Rows with their classes:
[-0.41 -4.34 -1.10  2.78  5.64  7.61 -0.56 -0.13 -4.81 -0.07 -5.39 -2.32
  4.05 -5.72  2.54 -4.55] -> P
[ 0.50  0.21 -2.75  2.32  2.11 -0.21  0.60  0.30 -1.13  1.48 -3.69 -2.86
 -0.03 -1.10  4.84 -1.34] -> N
[ 2.56  1.06  0.53 -3.45 -5.06  0.24 -1.36 -2.07  0.01 -0.17  0.44 -3.48
 -1.16 -0.29 -0.58 -2.68] -> N
[-1.55 -0.45 -2.70 -2.07  1.53  1.49  1.77  0.37  4.66  0.35 -1.00  0.10
 -3.72 -0.60  1.71  0.43] -> N
[-0.61  0.81 -3.03  1.24 -2.31  3.79 -0.90 -1.27 -2.42  1.31 -3.59 -3.58
 -1.19  0.05  1.48 -2.05] -> N
[ 2.28 -1.31 -0.52  2.28  0.40  3.19  0.82 -1.45 -0.92  0.45 -5.50 -0.42
  3.44  2.59 -0.55 -4.30] -> P
[-1.45  1.09  2.16  3.07  0.37  3.70 -1.62 -0.61 -2.07  1.69 -4.02 -3.87
  1.62 -0.95  2.99 -2.70] -> N
[ 0.17  0.78 -0.58 -0.77  1.31  1.64 -0.22 -0.10 -3.05  0.32 -4.10 -2.66
 -0.04  0.00  3.05 -2.42] -> N
[ 1.35 -0.86 -1.92  0.67 -1.78  3.22 -0.20 -1.07 -0.28  1.66 -3.19 -5.06
  1.11  0.04  1.96 -6.13] -> N
[-0.93  0.19  0.45  0.39  0.92 -0.05  2.14  2.05 -0.69  1.78 -1.99 -1.84
  2.94 -3.17  0.48 -0.32] -> N
[ 0.41 -2.60  0.55 -2.33  2.08 -0.53  0.24 -0.43  0.39 -0.73 -2.77  0.63
  1.41  2.85 -0.94 -1.75] -> P
[-0.92  1.43 -1.94  1.48  0.68  2.12  0.12  1.27 -1.10 -0.38 -1.97 -1.27
 -0.88 -2.43  1.43  4.77] -> N
[-0.41  1.09 -1.00  2.00  1.18  1.70  0.36 -0.62 -0.36  1.00 -6.43 -2.64
 -2.35  0.58  1.23 -2.46] -> N
[-1.09 -1.12 -1.41 -0.44  2.11  1.62 -0.68  0.24 -0.95  0.82 -4.47 -4.21
  0.37 -1.19  3.45 -3.68] -> N
[-2.08  0.13  3.88 -1.56  0.37  0.45 -2.91 -1.29 -2.59 -1.00  0.29 -0.40
  3.56 -1.75  1.59 -2.24] -> P
[-0.16 -1.44 -5.06  0.16  0.40  2.48  1.80 -3.76 -1.30  0.62 -1.91 -0.85
 -0.90 -0.48  2.13 -1.55] -> P
[-1.70 -3.70 -3.14  1.38  1.46 -0.49  2.43  0.61  2.13 -1.40 -0.40  4.22
  0.39 -3.85 -2.15  1.62] -> P
[-0.84  1.25  0.78 -0.70  1.69 -1.01 -0.01  1.83 -1.29 -0.18 -1.84 -4.34
  2.30 -3.67  6.12 -2.51] -> N
[-0.76  0.25  0.09 -0.45  3.85  0.41  0.56 -0.99 -0.20 -1.02  0.40 -1.03
 -0.53  0.60  2.72  1.78] -> N
[ 0.15  0.02 -0.39  0.07  1.41  3.67 -1.41 -1.47 -1.29 -0.03 -3.31 -2.21
  1.07  3.77  1.76 -4.32] -> N
[-0.13 -0.97 -6.53 -2.82  4.34  4.98  2.25 -1.26 -1.97 -0.15 -3.67 -1.27
 -5.48  0.48  1.34  1.11] -> N
[-1.04  0.28 -0.88 -1.60  3.57  0.16 -0.26  1.09 -0.05 -0.98 -1.16  0.38
  0.49 -0.64  0.68 -0.90] -> N
[-0.10  0.37  1.59  3.82  4.15  4.23  2.13  1.31 -4.56 -0.27 -2.06 -1.58
  1.59 -4.57  3.58 -2.49] -> P
[-1.66  0.10 -3.79 -0.83  0.12  4.43  2.27 -0.90 -0.92 -0.69 -1.71 -3.05
 -3.83  0.08  1.04 -1.71] -> N
[-2.07 -0.20 -3.23 -0.35 -0.59  2.11  0.86 -1.46 -0.97 -0.69 -1.35 -0.90
 -0.54 -1.12  0.76 -1.60] -> N
[-0.51  0.92 -3.06 -1.64 -0.74 -1.51  0.91 -0.15  1.84  1.26 -0.21 -0.75
  2.11  3.12  0.93 -0.66] -> N
[ 0.14  1.46 -1.40 -0.40 -0.38  0.34  2.28 -0.56 -0.81  0.97 -0.14 -4.04
  0.37 -0.79  1.27 -3.32] -> N
[-2.09 -2.12  5.78 -1.27 -0.64 -7.54 -2.68 -1.45 -0.48 -0.51  2.10 -5.59
  8.02 -1.21  0.33 -3.33] -> P
[-0.66 -1.24 -2.49 -0.20  0.11 -0.11  1.17  0.30  1.43 -0.57  0.29 -1.06
 -0.68 -0.69  1.74  1.13] -> N
[-1.83 -0.11 -0.78  0.89  0.62  1.45 -1.78 -1.31 -2.22  2.37 -0.58 -1.84
  0.01 -1.39  0.98 -3.40] -> N
[-1.26  0.97 -1.69  2.55 -0.78  3.17  2.34  0.76 -2.00  2.08 -0.42 -3.91
 -0.02  0.50  1.36 -3.27] -> N
[-0.35  0.36 -0.71  0.07 -2.26 -0.18  0.13 -1.62  5.42  0.10  1.24 -4.34
 -0.75 -2.61  1.49 -0.67] -> N
[ 0.18  0.00 -0.50 -1.03  0.23  1.46  1.58 -0.16 -0.77  0.77  0.13 -4.79
 -0.25 -1.06  0.59 -2.58] -> N
[ 0.02 -2.89 -0.91  0.15  3.12  1.34 -0.54 -0.44  0.13 -1.13 -4.35  2.77
  0.52 -1.94  0.14 -1.33] -> P
[-3.16 -1.64 -0.25 -0.79  2.91  0.54 -0.35  0.56  1.79 -0.88 -2.78 -5.46
 -2.81 -1.16  1.74 -2.22] -> N
[ 1.26 -0.10 -1.68  2.38  0.22  4.41  0.75  0.67 -2.09  2.95 -1.99 -5.72
  2.59 -0.80  1.27 -6.37] -> N
[-1.15  0.99  5.10  4.19  1.33  1.67 -2.94  0.18 -1.09  1.21 -4.26 -4.71
  1.78 -0.23  2.46 -5.22] -> N
[ 0.59  2.45  3.09  3.37 -2.31  2.69 -0.38  0.72 -0.43  1.56  1.33 -3.17
  0.90  0.62  0.29 -2.41] -> N
[ 1.62  1.63  0.02  2.99  1.43 -0.73 -2.70 -0.20  0.94 -0.83 -1.19 -0.83
  2.50 -2.19  2.13 -2.17] -> N
[ 1.18  0.30 -1.52  1.23 -3.10  6.99 -3.90 -2.90 -1.73  1.48 -4.58 -7.64
  0.47  1.64  1.56 -5.99] -> N
[ 3.80  1.01 -2.76  1.90 -1.89  6.98  0.02 -0.11 -1.53  3.83 -4.22 -5.69
 -0.02  1.67  1.19 -6.16] -> N
[-0.88 -0.77  0.94  2.31 -0.56  1.07  1.34  3.75 -1.05  0.49 -4.31 -2.45
 -0.81 -3.81  3.37  0.39] -> P
[-0.51 -6.10 -2.17  1.88  1.36 -2.21  0.14 -1.09  1.16 -2.04  1.13 -0.49
  3.07 -2.03  1.52 -4.94] -> P
[ 2.00  0.85 -1.93 -0.70 -1.16  3.74 -1.16 -4.01 -0.54  0.84 -2.28  0.12
 -2.67  1.78 -1.59 -1.66] -> N
[-0.67 -1.40 -4.55 -3.72  1.05  1.30  0.87 -0.31  1.93  0.67 -2.77 -0.60
 -1.62  0.68  4.03 -0.53] -> N
[ 0.17  1.45  0.03  0.91  0.44  3.60  0.15  0.77 -2.50 -1.02 -0.33 -3.88
 -0.16 -2.86  1.95 -2.15] -> P
[-1.83 -0.23 -1.93  0.87  2.52  2.31 -0.97  1.25 -2.28  1.00 -6.27  2.16
  1.24 -3.55  5.21 -2.88] -> N
[-1.14 -1.10 -0.95  1.24  0.35  4.03 -0.78 -1.75 -1.66  1.37 -4.94 -2.60
  2.99  1.90  1.77 -6.12] -> N
[ 0.91  1.47 -0.15  3.48  0.07  7.83 -1.04 -0.72 -4.04  2.36 -6.82 -6.30
  2.84 -2.48  3.19 -4.88] -> N
[-0.07  0.56 -2.34 -0.52  0.04  0.82  0.96 -1.92 -0.47  1.81 -2.52 -2.67
  1.00 -0.69  2.16  2.45] -> N
[-1.97  3.62 -0.86  0.26 -2.31  3.42 -1.16  0.92 -1.36  0.73 -2.27 -3.44
 -0.24  1.21  1.93 -1.21] -> N
[-0.91 -3.20 -5.53  0.64 -0.81  0.42  2.73 -1.98 -4.01  0.06 -4.58  0.29
 -0.74 -4.03  0.18  1.76] -> P
[ 0.69 -0.47  0.15 -2.12  1.49 -1.18  0.15  0.25  1.03 -0.35  2.00  1.90
  2.12 -0.43  0.86  0.56] -> P
[-2.88 -1.32 -5.78  0.08 -0.48 -3.20  1.48 -1.07  2.52  4.53  0.36 -1.14
  0.23 -1.85  1.33  2.18] -> P

Rows with their classes:
[-2.57  0.47 -2.92  2.83  0.18  2.12 -0.69  4.67 -0.66  1.24  2.95  1.21
 -4.38 -2.42 -1.16  0.93] -> [68]
[-1.68 -0.17 -3.63 -2.03  0.29 -0.98  2.13  4.40 -0.66  0.52  2.36 -2.52
 -6.74 -0.15 -0.43  0.14] -> [68]
[-0.68 -0.42  1.04  4.63  0.58  0.28 -1.08  3.32  1.00  1.07  0.71  2.64
  0.02 -0.49 -1.74  0.81] -> [71]
[-3.06 -0.84 -4.17 -4.41  1.65  0.58  1.54  2.81 -0.13 -1.36  1.34 -0.95
 -1.26  0.07 -0.48 -0.59] -> [68]
[ 0.22  2.02  0.68 -1.36  0.43 -2.19  1.97  0.26  0.31  1.28 -1.15  4.68
 -1.05  0.79 -1.58  0.87] -> [69]
[-0.19  0.36 -0.28  5.24 -0.94  0.85 -0.78  2.21  0.66  0.52  0.31  2.02
 -2.22 -0.30 -1.44 -0.30] -> [71]
[-3.01  1.00  1.30  1.50  0.06 -0.71  2.08  1.14 -0.66 -1.67  1.07  1.70
 -3.44  0.77 -0.91  1.16] -> [68]
[ 0.87  0.55  1.31  9.84 -1.72 -0.07 -0.36  0.42 -0.12 -0.35  1.07  0.45
 -1.01 -1.84 -0.31  1.24] -> [71]
[-1.49  0.71  0.32  4.16 -0.44 -1.22  0.19  3.70  0.00  1.22  1.34 -0.62
 -3.05 -0.66 -1.89  0.58] -> [71]
[-0.94  1.27  0.61 -0.45  0.23 -0.91  0.79  3.09 -0.22  1.69 -2.17  4.30
  2.69  1.27 -0.37  1.07] -> [69]
[ 0.07 -0.21  1.19  7.76 -1.11  0.22 -1.65  3.67  0.52  1.07  1.75  0.14
 -0.68 -1.74 -1.33  0.40] -> [71]
[ 2.25  2.59  2.28  5.14 -0.42 -0.06 -0.39  5.57 -0.36  0.22  2.52  1.52
 -1.64 -0.31 -1.54 -0.06] -> [71]
[-0.92  0.74  1.89  7.46 -0.48 -1.24 -0.31  2.22  0.44  1.76  0.54  0.80
 -2.34 -0.67 -1.58  0.52] -> [71]
[-2.41  2.01 -1.27 -0.97 -2.46  1.46 -0.09  4.97 -1.76  0.97  1.09 -4.76
 -5.75 -1.82  0.12 -0.39] -> [68]
[ 1.87 -0.03  0.73  3.62  0.42 -0.72 -1.14  0.11  1.02  1.04 -0.19  2.30
 -0.40 -0.90 -1.32  0.87] -> [71]
[-0.18  1.26  2.59  4.34 -0.20 -0.64 -1.97 -0.51  0.73  2.60 -0.97  3.71
 -2.49 -0.54 -2.17  1.18] -> [71]
[-2.52  0.82  2.25  4.84  0.59  0.72 -0.12 -0.23  0.23  0.81  0.50  0.86
 -2.14 -2.62 -0.72  0.67] -> [71]
[ 4.02  1.09  0.93  7.15 -0.14  0.06 -1.52 -2.12  1.22  1.10 -1.58  1.24
 -2.55 -0.30 -1.42  0.51] -> [71]
[-3.21  1.20 -0.21 -5.25 -2.85  3.57 -2.45  7.73 -2.18 -0.04  3.89 -2.63
 -2.12 -2.55  0.48 -1.54] -> [68]
[ 2.06 -0.55 -3.95 -2.75 -0.05 -0.39  0.59  3.85 -0.37  0.69  4.99  0.93
 -8.27  2.24 -1.27 -0.32] -> [68]
